In the rows, 128 means zero.
Each row of numbers belongs to one of the nodes below and depends on some of the facts about them. Some rows are named. Which node is each other row?

There are 2 kinds of fact about the nodes: Ψ, ζ.
Ψ: belongs to class; ζ: points at
bakel (Ψ 517) (ζ lenil)
bakom (Ψ 90) (ζ tapi)
bebrim (Ψ 930) (ζ nesom)
bresta (Ψ 930) (ζ dreple)
brokun (Ψ 517) (ζ fluplagrok)
brotrika (Ψ 470) (ζ veral)
depli (Ψ 470) (ζ bakel)
dreple (Ψ 517) (ζ bebrim)
drigrer (Ψ 930) (ζ flefleplel)
driretuk (Ψ 517) (ζ nafabrom)
drolisar (Ψ 930) (ζ posuzi)
drurigrok (Ψ 530) (ζ triklane)
dudoli (Ψ 553) (ζ triso)
faluzer (Ψ 530) (ζ dudoli)
flagak (Ψ 553)
flavas (Ψ 553) (ζ kistum)
flefleplel (Ψ 930) (ζ sigal)
flegrelir (Ψ 530) (ζ redrom)
fliplo (Ψ 930) (ζ kluske)
flukol (Ψ 517)
fluplagrok (Ψ 930) (ζ vubek)
gafleste (Ψ 90)
gagro (Ψ 517) (ζ plebro)
geflir (Ψ 530)
gekleve (Ψ 553) (ζ brokun)
gizufluk (Ψ 530) (ζ mevum)
golufal (Ψ 470) (ζ drigrer)
gratrin (Ψ 553) (ζ ponok)
gravun (Ψ 517) (ζ faluzer)
grirur (Ψ 553) (ζ gratrin)
grogregar (Ψ 517)
grudar (Ψ 530) (ζ kitru)
grunorar (Ψ 553) (ζ zotel)
kistum (Ψ 930) (ζ gekleve)
kitru (Ψ 517) (ζ plino)
klevon (Ψ 553) (ζ fliplo)
kluske (Ψ 90) (ζ golufal)
kobuk (Ψ 930) (ζ sovedri)
kotrak (Ψ 470) (ζ lurak)
lenil (Ψ 930) (ζ zisul)
lurak (Ψ 90) (ζ plagrer)
matil (Ψ 930) (ζ zezelek)
megos (Ψ 470)
mevum (Ψ 930) (ζ trudrol)
moplos (Ψ 525)
nafabrom (Ψ 517) (ζ moplos)
nefel (Ψ 530)
nesom (Ψ 553) (ζ pavil)
niso (Ψ 930) (ζ stoklo)
pavil (Ψ 553) (ζ drurigrok)
plagrer (Ψ 930) (ζ klevon)
plavazim (Ψ 470)
plebro (Ψ 930) (ζ grogregar)
plefir (Ψ 553)
plezu (Ψ 553) (ζ flegrelir)
plino (Ψ 930) (ζ kobuk)
ponok (Ψ 517) (ζ resu)
posuzi (Ψ 930) (ζ gizufluk)
pubrugre (Ψ 470)
radum (Ψ 553) (ζ grunorar)
ramum (Ψ 553)
redrom (Ψ 930) (ζ viril)
resu (Ψ 90) (ζ senas)
senas (Ψ 553)
sigal (Ψ 930) (ζ brotrika)
skiter (Ψ 930)
skopluk (Ψ 930) (ζ stistun)
sodrim (Ψ 930) (ζ radum)
sovedri (Ψ 90) (ζ ramum)
stistun (Ψ 553) (ζ stolom)
stoklo (Ψ 470) (ζ geflir)
stolom (Ψ 517) (ζ plavazim)
tapi (Ψ 517) (ζ trirar)
tenuplu (Ψ 525)
teponem (Ψ 90) (ζ trifimam)
tepun (Ψ 470) (ζ sodrim)
tratrum (Ψ 517) (ζ grirur)
trebar (Ψ 90) (ζ megos)
trifimam (Ψ 470) (ζ tepun)
triklane (Ψ 470) (ζ pubrugre)
trirar (Ψ 553) (ζ tratrum)
triso (Ψ 525) (ζ zita)
trudrol (Ψ 553) (ζ flagak)
truste (Ψ 470) (ζ vedrok)
tumum (Ψ 530) (ζ zadras)
tusin (Ψ 553) (ζ plezu)
vedrok (Ψ 553) (ζ trebar)
veral (Ψ 470) (ζ tusin)
viril (Ψ 525) (ζ matil)
vubek (Ψ 553)
zadras (Ψ 90) (ζ niso)
zedol (Ψ 470)
zezelek (Ψ 553) (ζ drolisar)
zisul (Ψ 525) (ζ skopluk)
zita (Ψ 930) (ζ tumum)
zotel (Ψ 470) (ζ truste)

Named rows:
[137 120 136 125 141  96  75 147 103 150  89 130 110 115 138 129 136 179
 116 130 112 138 105 186 138 150 119  67 118 106 127  87 168 175] : golufal
[124 105 135 106 133 114  67 130 100 125  77 115 147 106 138 129 143 229
 116 142 101 145  95 187 140 158 137  49 132  79 128  73 170 187] : drigrer
[120 128 118  74 139 122  99 132 107 137 112 129 120 145 118 164 152 154
 128 153 123 136 126 195 149 157 121  49 123 122 123  89 153 175] : klevon
[154 133 118 144 125  95  97 121  82 174  87 138 140 116 140 161 117 143
 106 119 107 145 114 188 134 129  97  91 112 114 119  95 167 150] : kluske
[117  98 141  67 145 147 138 151  95 119  98 100 142 144 116 125 162 181
 121 156 121 115 157 170 149  98  95  49 122 139 111 111 153 163] : grirur
[151  93 157  85 132  95 133 153 104 161  97 120 127 127  83 130 163 196
  87 123 143 162  96 176 127 169 103  81 117 101 143 116 118 158] : viril
[139 100 137 117 134 110  90 152  97 145 108 126 128 111 121 123 162 188
 100 138 132 156 123 174 138 145  92  45 131 110 149 108 144 158] : triklane
[141 102 141 111 114 117 125 146  76 160  84 118 149 109 124 129 148 163
  95 138 126 134 131 182 129 106  79  62 133 107 121 113 145 148] : resu
[132 119 134 101 126 102 107 148 106 159  85 109 109 138 125 151 121 149
 120 134 112 123  94 201 133 143 105  74 114  95  99 108 137 162] : flefleplel
[159 123 142 121 143  81 105 124  94 168  92 136 145 110 114 123 162 153
  90 116 130 139 124 170 142 143  87  81 124 126 136 106 159 140] : zisul
[122  93 131 100 119 133 117 163 101 139 100  93 141 115 112 128 160 198
 102 147 124 147 110 190 134 129 112  35 163  85 129  92 157 168] : bakom
[134 127 126 121 133 103  92 112  60 173 102 139 150 110 112 127 142 191
  88 126 118 160 125 158 149 119 104  52 130 120 120 101 154 126] : drurigrok
[129  98 148  78 145 110 119 166 100 166  97 114  95 124 108 104 179 185
 100 129 129 132 111 165 146 113 110  50 118 134 122 107 165 137] : tapi
[150 110 134 102 136  98 113 120  80 160 103 134 165 116  98 130 151 194
  92 127 132 161 113 173 144 143 102  65 141 102 143 113 135 147] : mevum
[141  97 150  88 135 104 121 137  82 147  92 118 150 125 100 133 136 213
  96 137 116 157  91 167 132 147 107  74 125  90 122 115 130 164] : redrom
[123  94 151  71 129 160  97 144  94 128 103 128 140 123 117 149 174 207
 114 163 115 147 126 195 150 156  95  18 121 110 125 102 140 150] : senas
[134  95 151 105 125 130  92 164  95 143 107 124 120 107 124 139 167 194
  99 139 130 152 112 192 135 160  84  27 131  96 138 110 133 147] : pubrugre
[135 100 151 105 124 129 103 172  96 158 102 125 108 113 121 146 162 178
 104 137 128 145 112 200 142 154  77  31 121  96 125 127 123 133] : megos
[165 109 164 107 131 104 107 147  96 178  81 142 127 113 127 132 164 148
  97 118 123 138 120 202 133 135  58  54 108 118 127 126 136 118] : moplos

Which node is each row?
No name comes twice in this set of rows, the named rows included.
[126 102 148  91 124 111  96 141  98 146  83 112 132 130 118 140 126 187
 115 136 101 139  93 185 140 154 122  63 113  86 121  93 151 187] | sigal
[125  93 149  86 126 108 114 140  69 165 101 116 122 134 101 118 132 221
  97 134 117 154  69 155 137 140 122  61 108  94 115 109 125 151] | flegrelir
[139 117 128  90 138 102 103 122  60 165 116 137 134 117  87 134 147 219
  80 138 134 172  95 156 139 134 116  57 133 115 131 107 131 131] | gizufluk

Now the same nodes, written a new way:
Some nodes and their rows:
[170 127 119 122 133 104 110 121 109 122 129 115 145 132 127 144 118  85
 123 136 136 152 119 122 104 124 114 116 123 130 125  66 122 127 142 125
 118  99 121 137 139 126] : kitru
[163 121 101  97 144  86 148 149 185 184 136 178 162 115 160 106 144 109
  58 157  78 190  87  90  50 110 145 137  90  71 130  88  50 161 142 157
 124 100 116 117 139 149] : viril
[173 104 140 113 101 152 113 140 145 143 112 146  86 124 139 182 137  86
 154 110 148 106 128 113 143  99 124 127  72 143 103  74 114 156 148 120
 113 134 131 129 139 155] : bresta
[145  84  90 105 130 106 105 100 133 164 125 143  97  96  96 149 141  85
 115 104 151 151 152 114 132 148  96 118 125 134 141  63 142 130 143  98
 129 102  98 181 158 118] : trifimam
[163 106 114  82 121 149  98 153 131 138 147 125 145  93 172 216 141 124
 140 182 170 167 167 136 133 143 151 189 158 120 132  90  99 155 171 126
  80 136 181 133 120 110] : sigal
[140 142 157 107 113 140 117 116 131 146 149 119 125 158 158 167 134 138
 147  98 156 120  94 129 158 119 117 101 120 123  89  93 112  92 127 153
 119 110 120 101 124 155] : gafleste
[123  67 131 132 145 149 110 148 150 143 166 158 139 149  88 103 154 148
 122 121 151  88 126 101  96 108 123 136  76 120 160  94 169 163 188 115
 143 102  86 138 106 113] : faluzer
[188 119 115 113 120 129 145 117 140 139 108 129  95 151 127 159 146 126
 153 127 155 114  89 125 174 116 117 113 101 150  88 113 129 147 130 122
 109 118 111  97 151 179] : tenuplu
[146 110 116 126 136 123 132 108 140 147 136 118 122 144 119 134 144 142
 107 120 161 137 123 133 127 117 110 127 132 128 122 103 149 136 149 121
 118 102 118 127 130 124] : gekleve
[131 107 139  98 116 127 104 137 127 151 146 148 116 103 125 162 156 124
 136 119 154 130 120 120 129 116 121 122 113 130 123  77  99 148 136 137
 112 122 121 137 134 150] : kistum
[118  74 127 128 130 156 133 109 143 138 136 142 106 138  91 110 139 114
 112 114 149 128 129 127 106 131  87 147 120 117 141 101 148 149 184 111
 117  84 124 152 111 132] : trirar
[113 115 154  98 127 118 104 145 120 198 197 147 131 103 150 131 156  91
 110 121 136 129 139 112 126 120 106 153 137 116 167  71  99 112 150 147
 122 125 111 159  98 126] : bebrim
[159 112 107 129 133 118 172 125 195 165  90 174 130 133 150  93 128 100
  51 131  81 173  86  89  39  97 135 121  68  81 114 100  81 155 152 127
 107  72 120 111 129 160] : zezelek
[138 132 118  78 132 110 124 145 181 178 138 176 163 100 158 109 150  99
  75 131  59 165  90  82  42 107 150 107  62  79 130  70  38 157 136 171
 115 104 116  96 129 163] : drolisar
[165 130 108 106 124  99 144 113  98 159 132 113 140 138 114 137 155 122
 152 137 152 128  57 128 172 134 115 122 147 141 100 125 147 139 101 139
 109 112  94  98 129 178] : pubrugre
[ 83  70 116  77  98 106  88  75 144 187 123 153  61  63  92 171 144  75
 111  54 161 136 197 121 156 113  60  78 124 136 150  29 100 128 159  99
 127 127 122 201 168 117] : sodrim
[126 124 154  79 125 112 113 124 112 172 168 127 146 114 140 146 180 135
 139 126 148 135  79 123 153 124 119 118 139 136 120  97  97 125 113 157
 104 127 111 105 109 150] : skiter
[119  57 158 162 150 152  96 180 137 106 196 167 139 175  50  68 152 145
 140 119 139  63 102  91  73  89 105 131  54 127 163  94 197 189 203 107
 160  96  61 154  88 102] : tumum
[142 128 135  95 125 110 132 138 151 167 123 153 133 105 154 130 152 116
 119 126 114 135  91  98  94 101 148 103  91 111 118  82  77 167 118 154
 115 119 118 107 140 167] : mevum

Name these rows:
No name comes twice in this set of rows, the named rows included.
[172  97  79  96 142 129  91 151 106 135 153 113 142 121 138 216 125 128
 147 195 186 158 172 138 159 177 143 213 177 130 142 103 155 138 181 100
  76 133 159 164 116  95] | golufal

Now the same nodes, written a new way:
Named rows:
[165 113 111 164  79 119  76 173 114 135 129 121 153 189 138 167 196 169
  88 151 139 148 117 148 111 239 109] : drigrer
[158 113 110 162  73 123  78 163 106 129 125 110 153 192 135 163 192 155
  96 148 145 151 117 136 112 237 111] : flefleplel
[162 103 131 172  89 105  69 162 127 148 116 129 164 187 157 182 198 185
  80 142 114 135 128 150 113 215 112] : golufal
[114 133 117 138 116 117 111 166  97 144 162 160 148 193 157 167 144 105
  44 122 118 140 175 132 104 169  87] : pavil
[140 158 124 131  95 121 128 180 107 137 155 154 143 191 155 165 167 116
  55 115 152 131 146 117 123 187  90] : drurigrok
[115 136 120 139 115 116 111 166  96 143 162 160 149 192 157 166 140 104
  45 122 120 142 174 130 107 169  88] : nesom
[134 151 128 133  86 118 132 169 106 132 144 140 149 188 132 144 172 141
  86 130 135 141 118 133 114 205  97] : bresta
[148 141 124 134  95 106 131 165 114 145 137 131 149 183 137 149 174 139
  87 114 141 136 110 134 119 198 110] : grudar
[158 140 131 139 116 113 129 163 101 144 138 136 122 190 140 156 180 123
  85 123 119 149 111 149 113 191 114] : kitru
[152 147 132 139 113 118 129 173  96 137 147 148 120 189 154 163 179 109
  68 120 120 145 133 139 118 185 103] : bakel
[123 116 135  98 126  66 136 126 120 169 142 133 159 175 142 102 161 134
  98 121  67 141 158 128  99 211 118] : zezelek
[168 129 119 156  87 105  82 180 130 148 137 148 155 191 145 165 211 199
  76 152 122 131 116 165 107 232  96] : fliplo
[121 113 117 143 115 100 110 147 102 155 142 138 155 186 131 151 146 133
  81 124 107 150 135 151  98 183 108] : flavas
[145  61 130 107  92 151 119 152 103 119 146 144 134 141 139 156 141 163
 101  98 106 106 102 152 159 181 110] : gafleste
[137 132 142 145  94 109 118 158 116 139 124 134 160 182 145 163 172 153
  85 122 116 135 125 135 116 189 111] : kotrak
[138  58 134 106  82 152 113 158  98 112 156 151 138 141 146 156 136 167
 110  96 106 111 116 148 165 171 101] : plavazim
[139 155 146  91 101  78 156 151 131 151 146 150 157 179 141  98 194 163
 100 137  82 133 132 126 114 231 104] : posuzi
[125  40 109 106 104 143 105 143  95 132 170 152 139 141 129 142 124 159
 114  98 101 131 112 188 144 166 107] : senas
[104 115 122 139 121 122 126 135 115 144 149 133 185 188 131 137 177 128
  83 111 127 192 109 193  96 155 121] : trirar

Name these rows:
No name comes twice in this set of rows, the named rows included.
[143  93 127 163  79 127  82 141  98 121 109  84 164 188 143 169 169 119
 103 126 142 154 130 106 119 212 131] | brotrika
[154 142 124 148  90 107 104 176 124 145 141 150 154 187 140 154 197 185
  80 146 120 135 116 159 111 220  96] | plagrer
[139 157 142 104  99  88 150 158 126 150 145 152 155 181 140 114 190 164
  93 133  96 133 128 131 115 222 101] | mevum
[134 124 149 108  93  93 136 130 106 140 138 106 145 185 138  92 163 122
  93 133 113 155 135  98 112 221 122] | viril
[154  63 119 107  79 141 124 163  99 130 166 147 128 143 124 146 137 161
 119  92 124 103  88 155 168 189  99] | geflir
[147 103 111 162 117  89  78 162 126 169 142 150 159 189 142 170 180 179
  68 141  92 140 137 178  95 207 104] | klevon
[134 131 131 110  82 109 137 137 100 126 131 100 151 183 130 110 172 105
 115 131 127 154 132  94 118 234 122] | redrom
[131 132 144 144  96 114 120 158 109 134 127 136 161 183 148 160 166 140
  84 118 119 137 129 127 119 181 109] | depli
[150 148 140  97 112  70 151 154 139 166 141 147 152 177 148 115 196 160
  93 118  96 123 127 127 119 219 110] | gizufluk
[121  88 113 139 100 107  98 120  86 137 123  85 156 186 126 132 140  83
 104 122 123 169 149 106 100 210 133] | plezu
[128 155 143 137  93 125 119 179  98 127 168 157 135 199 165 148 155 124
  37 133 141 144 153 120 116 179  81] | zisul
[163 109 127 164 101 109  76 167 137 148 116 132 158 183 154 185 205 187
  66 138 111 125 118 161 110 220 114] | kluske
[138  62 137 111  83 144 115 150 101 119 147 145 141 143 141 154 141 172
 117 101 107 112 111 150 159 176 103] | zedol
[145 127 136 147 105 109 112 162 127 145 124 141 158 182 149 171 185 163
  69 126 111 124 117 146 112 199 113] | lurak

Now the same nodes, written a new way:
Named rows:
[160 139 127 128 150 141 150 154 125 131  78 112  93 190 114 160 143 137
 100 107  96 112  94  74 169 110 150  93 161 117 141 129 168  95  75  93] : golufal
[136 112 125 139  95 129 121 119 139  66 111 125 156 150 140 149 139  74
 120 113 101 124  82  63 165 144 154 126 140 183 133 165  89 154  68 162] : trifimam
[182 147 137  88  96 108 172 168  94  98  83 122 145 110 133 175 116  75
 100 107 106 181  87  77  65 187 138  98 137 188 135 168  79 151 116  94] : triklane
[134 108 140 131 130 142 117  92 116 143 128 132  97 155 138 125 120 124
 142 137 148 110  87 127 133 111 118 134  86 129 131 119 138 117 151  87] : driretuk
[165  94 152 115 154 165 114 109 119 130 149 138  68 141 142 147 103 156
 137 123 153  84  87  73 127 105 117 152  83  84 127  98 181 122 157  93] : brokun
[161 129 113 146 103 107 125 115 132 101 124 135 139 120 139 108 113 190
 134 127 157 177 120 113 138  80  98 148 130  77 138 125 150 143 139 146] : moplos
[178 105 103 128 169 134 138  85 138 154 118 122 131  81 112  57 137 102
 138 170 120  97 100 167 167 141 136 134 100 199 131 168 139 123 159  88] : faluzer
[134 122 145 106 136 120 114 131 113 160 160 126 143 161 141 154 144 171
 112 140 161 138 170 136 171  61 126  86 156  90 139  65 168  89 144 129] : klevon
[127 115 143 119 136 119 112 134 125 139 165 135 160  99 145 121 138 113
 136 131 160 136 159 166 109  81 120 116 114 111 124  77 127 101 153 149] : plefir
[ 37 132 156 121 154 116 109 142 118 150 152 124 131 169 119 105 142 124
 149 115 153 130 184 182 116  58 127  94 154 132 140  71 161 100 154 133] : tusin
[117 144 101 111 163 104 154 142 125 156 109 108 126 175 132 154 140 165
 106 107 151 156 141  63 186  82 136  98 162  75 141 105 149  97 132 132] : kluske
[ 58 118  99 124 107 102 122 104 139  99 140 116 169 128 149 139 131  80
 138 113 153 173  88  61 181 105 149 135 157 143 120 151  74 159 115 171] : trebar
[159 111 106 104 172 111 141 159 135 104 148 127 118  95 146 147 100 138
 120 103 157  98 116  58 154 128 128 156 156  62 125 124 164 146 151 162] : sovedri
[152 153 133 130 107 132 131 150 138 161 112 120 112 183 102 162 142 203
 101 139  95 100 175 102 167 115 139  96 161 115 140 121 175 116 103 133] : flefleplel
[183 137 108 145 161 158 153 151 142 149 109 132 179  81 109  58 135 190
 100 176 109 125 131 183 159 161 132 132 137 191 138 171 124 149 152 144] : zita
[171 146 124 135 101 137 132 149 140 143 139 134 141 104 122 152 125 174
 108 141 100 101 151 111 119 186 134 137 149 115 130 150 141 151 113 153] : plebro
[177 125 139 119 121 159 126 163 140 134 155 139 109  96 126 170 107 198
 104 130 105  83 147  68 116 182 132 151 146  78 125 133 183 153 127 161] : kistum
[137 159  98 131 123 113 116 152 140 130 106 141 118 115 152 177 138 214
 142 153  88 156 167 197 117 238 146 150 142  78 118 158 128 142  66 102] : skopluk
[141 158  99 132 121 114 118 152 141 131 109 141 119 112 152 175 138 212
 140 153  88 148 166 195 118 238 144 151 142  81 120 159 127 143  66 103] : lenil

Rows to name:
No name comes twice in this set of rows, the named rows included.
[ 66 121 101 123 114 103 125 108 138 102 137 116 170 125 147 136 129  83
 135 111 154 170  90  62 181 106 147 136 156 134 123 150  76 157 118 171] | teponem
[179 134 128  76  86 103 157 103  88 157 127 121  88 109 126 174 120  74
 132 139 122 127 117  99  71 175 120  98 109 201 108 160  99 143 157  85] | drurigrok
[176  97 127 101 149 139 119  97 131 146 155 133  52 108 129 149 115 110
 143 126 116  80 110  67 138 160 135 152 112 113 109 134 182 128 150 106] | grudar
[131 129 127 138  81 123 113 102 142 128 147 131 169 138 133 162 138 127
 117 159 102 110  98  72 174 153 151 125 145 181 121 158  97 162  80 171] | sodrim
[116 138  99 123 161 104 148 144 133 118 130 118 149 103 142 123 116 108
 124 106 152 156 118  70 160 131 129 144 158  87 130 142  99 141 144 154] | gafleste
[ 73 146 109 113 157 105 109 139 128 125 149 141 140 104 154 153 142 179
 168 143 150 203 172 213 103 206 137 137  97  75 110  81 119  96 105 100] | stistun
[172 129 153  85  90 108 142 112  84 153 108 129 124 143 139 168 109  98
 127 137 156 178  87 123  69 120 103  97  80 184 127 132  87 136 160  80] | dreple
[164 102 126 140 168 157 127  93 133 145 102 130 156  98 129  60 128 139
 132 169 152 133  84 181 163  91 117 130  78 186 138 143 123 115 161  82] | gravun
[174 133 121 129 146 141 154 153 127 124  89 117 106 172 125 161 141 130
  99 109  98 115  89  73 165 134 149 101 159 110 141 133 158  97  77  98] | kotrak
[164 125  95 134 176 112 166 146 141 123  98 116 179  81 134  52 125 130
 114 142 160 194 102 109 179 110 128 141 152 165 139 166  90 140 160 145] | zadras
[179 118 108 146 173 161 163 155 140  84  74 123 171  83 120  58 135 104
 103 135 105 135  84 138 147 149 148 132 131 189 140 173 112 133 129 103] | stoklo

